Here is a tiny trained network, its code and every weight. The questions are about switching its units off for an input and a class, where a switched-off unit gives its printed mean instead of its output.

import numpy as np


def w(rows, s, z=0):
    codes = np.array(rows[::2]) - 128.0
    scale = np.full(codes.shape[1], s)
    scale[-1] = z or s
    return codes * scale


def f(y):
    return y / 2 * (1 + np.tanh(0.7978845608 * (y + 0.044715 * y**3)))


def log_softmax(a):
    a = a - a.max(-1, keepdims=True)
    return a - np.log(np.exp(a).sum(-1, keepdims=True))


def net(x, mask):
    res = np.array(x, float).reshape(1, 8) / 4 @ E
    y = f(res @ A[0][:, :-1].T + A[0][:, -1])
    res = res + np.where(mask, y, B[0][:, -1]) @ B[0][:, :-1]
    return log_softmax(res[-1] @ U[:, :-1].T + U[:, -1])


A, B = {}, {}
E = w([
[80,182,180,11,202,156,109,130,194,113,165],'x0',
[127,126,126,131,127,127,126,128,132,128,131],'x1',
[125,187,111,55,3,180,127,166,93,151,195],'x2',
[134,132,127,124,128,128,134,125,126,125,126],'x3',
[164,124,104,109,236,151,36,178,61,211,160],'x4',
[180,197,186,198,89,113,89,91,202,223,137],'x5',
[168,49,162,93,112,78,106,114,99,108,221],'x6',
[103,66,95,60,96,160,68,2,170,161,67],'x7',
],0.009)
A[0] = w([
[98,202,116,166,123,155,130,160,170,127,63,96],'N0',
[196,63,255,82,97,6,116,82,102,101,220,103],'N1',
[127,183,187,59,161,149,120,143,179,99,179,33],'N2',
[96,150,164,160,130,115,179,181,115,119,163,54],'N3',
[163,159,134,142,168,111,152,200,127,130,158,14],'N4',
[175,179,224,172,86,77,103,104,196,224,127,3],'N5',
[156,155,156,143,139,64,152,201,115,122,124,94],'N6',
[42,151,165,78,180,88,129,139,179,127,129,115],'N7',
[146,94,166,168,190,105,148,116,155,89,74,127],'N8',
[157,84,144,146,211,83,148,111,172,126,107,48],'N9',
[139,138,156,84,150,149,96,137,187,91,128,70],'N10',
[107,110,89,114,88,83,190,129,191,45,130,80],'N11',
[134,162,188,158,135,119,169,178,118,79,143,75],'N12',
[113,133,222,157,65,131,172,113,173,71,107,2],'N13',
],0.0072,0.0038)
B[0] = w([
[85,183,56,177,141,141,114,144,149,115,139,209],'N0',
[116,204,16,163,168,184,121,123,165,95,130,249],'N1',
[178,86,102,166,70,88,126,164,134,124,94,208],'N2',
[75,77,132,96,108,96,127,78,162,173,121,180],'N3',
[92,76,150,93,132,130,72,85,156,159,109,172],'N4',
[53,81,159,60,160,64,172,175,55,59,92,254],'N5',
[121,93,121,119,98,126,108,73,149,145,111,191],'N6',
[182,104,112,190,103,99,163,130,128,121,102,209],'N7',
[132,156,132,90,59,156,147,153,145,132,185,220],'N8',
[152,189,169,56,64,150,208,150,134,190,192,197],'N9',
[150,77,115,158,113,53,125,139,150,145,111,165],'N10',
[143,101,185,127,179,160,86,166,89,171,122,218],'N11',
[87,86,109,112,121,125,118,63,160,150,132,197],'N12',
[184,87,177,135,199,255,52,167,87,204,116,220],'N13',
],0.0097,0.0071)
U = w([
[179,114,163,122,211,160,59,189,100,197,139,93],'0',
[79,89,123,88,103,109,107,1,179,158,115,99],'1',
[141,142,129,136,122,115,140,137,126,107,139,253],'2',
[148,181,138,70,36,145,183,178,128,152,194,102],'3',
[74,100,134,87,176,86,176,179,80,35,115,97],'4',
[214,94,98,215,77,70,151,154,123,117,106,120],'5',
[103,195,76,168,180,154,126,126,166,85,137,87],'6',
],0.014,0.017)

Each question gives the input, the list of numbers given to net, and the class t.
The units are the neurons (one row each of A and B). Each row of codes is followed by its name. A weight is (code - 128) times the scale printed after its matrix; where a second scale follows, it is the last column's (A, B and U).
mask holds one flag per neuron, in row order. A switched-off neuron (its flag False) gives its mean, the last column of its row in B, instead of its output. The means were averaged over made-up inputs and are rounded, as every weight is.
A unit's drop is (log p(t) with every unit on - log p(t) with that unit switched off) / (log p(t) with every unit on - log p(t) with every unit switched off).
The circuit of an input: a set's keep is (log p(t) with only the set's units on - log p(t) with every unit switched off) / (log p(t) with every unit on - log p(t) with every unit switched off). Starting from the 12 units with the biggest drops (on a tie, the unit counted first), units are removed one at a time, each time the one whose removal leaves the highest keep (on an exact tie, the one counted first), for as long as the keep stays at least 0.8.
units of the circuit, in order: the units of the circuit, biggest drop first
most important unit: the unit with the biggest drop
k most important neurons: the k neurons with the biggest drops, biggest first
input [-7,6,7,-4,-8,-3,5,2], class 0: 2 most important neurons -> N11, N13
input [-4,7,1,-2,7,1,8,4], class 6: 3 most important neurons -> N1, N13, N11
input [-2,-5,-7,-4,-6,-5,8,2], class 6: most important unit -> N1
input [6,-4,8,7,6,-5,-4,-8], class 1: units of the circuit, in order -> N4, N3, N12, N6
input [6,0,-4,0,-8,0,1,8], class 0: units of the circuit, in order -> N13, N11
input [6,7,0,-6,-8,-6,0,-1], class 0: units of the circuit, in order -> N11, N13
input [3,-1,1,3,4,-1,-7,-3], class 6: 4 most important neurons -> N13, N0, N5, N11
input [-5,7,6,2,-8,-6,-4,-2], class 0: units of the circuit, in order -> N11, N13
input [7,-8,-5,7,7,-4,-4,0], class 2: units of the circuit, in order -> N13, N7, N9
input [7,-5,4,-8,-2,-2,-6,1], class 5: units of the circuit, in order -> N2, N7, N10
input [1,5,-7,-2,-7,-5,6,-1], class 0: units of the circuit, in order -> N11, N13
input [-5,1,5,6,-8,-1,-5,7], class 0: units of the circuit, in order -> N13, N11
input [2,-4,-5,8,-4,5,-1,4], class 3: units of the circuit, in order -> N9, N8, N12
input [-1,-1,-6,-1,6,4,7,-5], class 6: units of the circuit, in order -> N1
input [-3,4,-8,-1,6,2,2,-4], class 3: units of the circuit, in order -> N9, N8
input [-7,6,7,-2,3,4,-8,-3], class 6: 2 most important neurons -> N0, N9
input [-8,-8,8,-3,-5,2,-3,3], class 2: 4 most important neurons -> N9, N8, N2, N7
input [8,3,-5,3,3,1,-5,-5], class 5: 2 most important neurons -> N7, N2
input [1,0,6,1,7,-7,-5,-8], class 1: 2 most important neurons -> N4, N3
input [-8,2,-6,-4,-4,-6,-1,-8], class 1: 3 most important neurons -> N12, N3, N6
input [-2,-2,-2,-7,2,5,-7,3], class 6: most important unit -> N0
input [-2,-8,5,7,-2,-5,6,6], class 2: 2 most important neurons -> N5, N12
